Look-ups in named tables: a row name and a column name give one cell, copied from the table.

Nim:
|  | Pimo | Tid | Puveru | Kelot | Gim | Zosopi | Vib |
|---|---|---|---|---|---|---|---|
| Bokeli | -30 | -50 | -51 | -55 | -59 | -28 | 57 |
| Zanevo | -21 | -32 | -31 | -39 | -33 | -33 | 6 |
| Lup | -23 | -29 | -28 | -25 | -23 | -27 | -29 |
| Gasu | -27 | -23 | -23 | -30 | -26 | -25 | -16 |
| Nadugo | -34 | -36 | -30 | -22 | -32 | -12 | -37 |

What is the Pimo of Nadugo in Nim? -34
What is the Tid of Gasu in Nim? -23
What is the Puveru of Gasu in Nim? -23
What is the Zosopi of Zanevo in Nim? -33
What is the Kelot of Gasu in Nim? -30
What is the Vib of Lup in Nim? -29
What is the Kelot of Zanevo in Nim? -39
What is the Kelot of Nadugo in Nim? -22
What is the Vib of Nadugo in Nim? -37

Pevus.tsv
	Buzat	Zem	Ges
Kub	47	145	125
Lil	142	142	143
Gakeg	201	136	156
Zomopaz	158	146	147

Ges of Lil is 143
Zem of Lil is 142
Ges of Gakeg is 156
Zem of Gakeg is 136
Ges of Kub is 125
Buzat of Gakeg is 201
Zem of Zomopaz is 146
Ges of Zomopaz is 147
Buzat of Kub is 47
Buzat of Lil is 142
Buzat of Zomopaz is 158
Zem of Kub is 145

Nimapu.tsv
	Suz	Vofuv	Nud	Pudipa	Ger	Zafugi	Keso
Dofemuz	56.235	76.182	67.631	74.534	73.802	10.640	36.186
Romeb	51.734	60.465	51.175	45.939	56.083	17.357	70.099
Rim	35.837	42.161	35.731	26.509	39.584	35.020	64.105
Bimer	33.602	34.379	29.116	7.629	34.382	38.398	78.062
Dipepu	45.356	58.209	49.426	47.155	53.827	18.074	66.613
Figud	27.211	0.028	4.841	4.525	2.224	63.578	78.574
Nazuf	75.713	79.265	90.578	75.000	96.157	19.752	-68.336

Nud of Dofemuz = 67.631
Nud of Nazuf = 90.578
Suz of Bimer = 33.602
Suz of Romeb = 51.734
Ger of Dipepu = 53.827
Vofuv of Bimer = 34.379
Nud of Rim = 35.731
Pudipa of Figud = 4.525
Nud of Romeb = 51.175
Zafugi of Dofemuz = 10.640
Keso of Romeb = 70.099
Vofuv of Rim = 42.161

Guruf:
	Sib	Tadape	Gebupe	Lato	Nes	Nev	Tetevam	Vipe	Vanuz
Fek	142	97	97	143	102	143	94	102	81
Gebepi	116	125	98	127	120	148	151	125	113
Vetu	136	150	138	120	142	132	152	130	146
Vam	134	161	99	143	98	111	139	141	89
Ninu	131	129	157	176	143	136	121	125	211
Zetu	132	143	142	151	132	146	103	111	160
Voda	129	110	134	158	168	149	76	127	94
Fir	118	157	142	124	103	157	141	154	121
Dugonag	147	140	113	159	121	163	108	137	142
Pogi	148	118	114	106	147	127	121	143	124
Logoro	179	143	115	63	116	89	170	133	168
Nemimip	164	167	121	106	109	108	130	115	181
Fon	143	106	115	86	72	99	170	157	117

Vipe of Dugonag: 137
Nev of Ninu: 136
Tetevam of Vetu: 152
Gebupe of Pogi: 114
Tetevam of Fir: 141
Lato of Fir: 124
Vipe of Fir: 154
Gebupe of Fek: 97
Vipe of Pogi: 143
Tadape of Fek: 97
Nes of Ninu: 143
Tadape of Zetu: 143
Vanuz of Voda: 94

Berab:
|  | Segud | Gemop | Timute | Dum |
|---|---|---|---|---|
| Reme | 98 | 78 | 102 | 92 |
| Nupe | 13 | 202 | 91 | 99 |
| Pifedug | 130 | 123 | 90 | 41 |
| Ris | 24 | 93 | 108 | 49 |
| Lam | 83 | 90 | 105 | 64 |
| Ruguv | 140 | 120 | 74 | 64 |
| Banen | 132 | 144 | 116 | 44 |
| Diga | 32 | 86 | 84 | 136 |

Segud of Nupe is 13
Segud of Diga is 32
Timute of Diga is 84
Segud of Ris is 24
Segud of Reme is 98
Segud of Lam is 83
Dum of Pifedug is 41
Segud of Pifedug is 130
Gemop of Ris is 93
Segud of Ruguv is 140
Timute of Pifedug is 90
Timute of Reme is 102
Dum of Diga is 136
Gemop of Nupe is 202
Dum of Nupe is 99
Timute of Banen is 116
Row with the largest Gemop: Nupe

Dazogef =
columns: Sovido, Fena, Pim, Gefed
Sulinub: [30, 29, 70, 92]
Kiz: [34, 36, 39, 24]
Soki: [31, 34, 23, 1]
Nov: [24, 26, 29, 25]
Zekugel: [20, 21, 51, 75]
Ber: [21, 25, 32, 38]
Binafu: [28, 28, 52, 62]
Pararoz: [33, 35, 31, 11]
Nepe: [25, 28, 30, 28]
Gageza: [29, 32, 30, 19]
Lezumo: [29, 30, 31, 19]
Sapamos: [31, 33, 28, 9]
Gef: [26, 25, 65, 91]
Tesan: [23, 25, 33, 36]

Gageza, Gefed -> 19
Binafu, Sovido -> 28
Pararoz, Fena -> 35
Lezumo, Gefed -> 19
Nov, Fena -> 26
Sapamos, Gefed -> 9
Tesan, Pim -> 33
Lezumo, Sovido -> 29
Soki, Sovido -> 31
Soki, Fena -> 34
Sapamos, Sovido -> 31
Ber, Fena -> 25
Zekugel, Gefed -> 75
Kiz, Fena -> 36
Pararoz, Sovido -> 33
Gef, Gefed -> 91

Zutigul =
	Gaf	Ses	Pubatu	Fode	Fem
Renada	69852	16107	-51881	-38651	-72005
Nusu	-44368	-16010	3106	-24386	18288
Vupov	-89321	-30536	18413	-19960	50438
Zirom	49627	20953	-28377	-33916	-47896

Nusu, Fem => 18288
Renada, Fem => -72005
Renada, Pubatu => -51881
Nusu, Ses => -16010
Vupov, Fode => -19960
Vupov, Fem => 50438
Vupov, Ses => -30536
Vupov, Pubatu => 18413
Renada, Fode => -38651
Zirom, Pubatu => -28377
Renada, Ses => 16107
Zirom, Gaf => 49627
Renada, Gaf => 69852
Nusu, Fode => -24386
Zirom, Fem => -47896

Tib:
,Sepuf,Muma
Lupefu,-0.528,0.929
Mekosen,-0.394,-0.255
Pomazum,-0.490,-0.103
Zakiguz,-0.206,-0.594
Kori,-0.286,-0.168
Rete,0.383,0.600
Roraber,-0.582,0.489
Fer,-0.587,-0.257
Zis,0.150,-0.329
Pined,-0.251,-0.531

Rete, Sepuf -> 0.383
Kori, Muma -> -0.168
Lupefu, Sepuf -> -0.528
Kori, Sepuf -> -0.286
Pomazum, Muma -> -0.103
Pomazum, Sepuf -> -0.490
Mekosen, Sepuf -> -0.394
Rete, Muma -> 0.600
Pined, Muma -> -0.531
Pined, Sepuf -> -0.251
Fer, Sepuf -> -0.587
Zakiguz, Muma -> -0.594
Zis, Sepuf -> 0.150
Zakiguz, Sepuf -> -0.206
Fer, Muma -> -0.257
Roraber, Sepuf -> -0.582
Row with the largest Muma: Lupefu

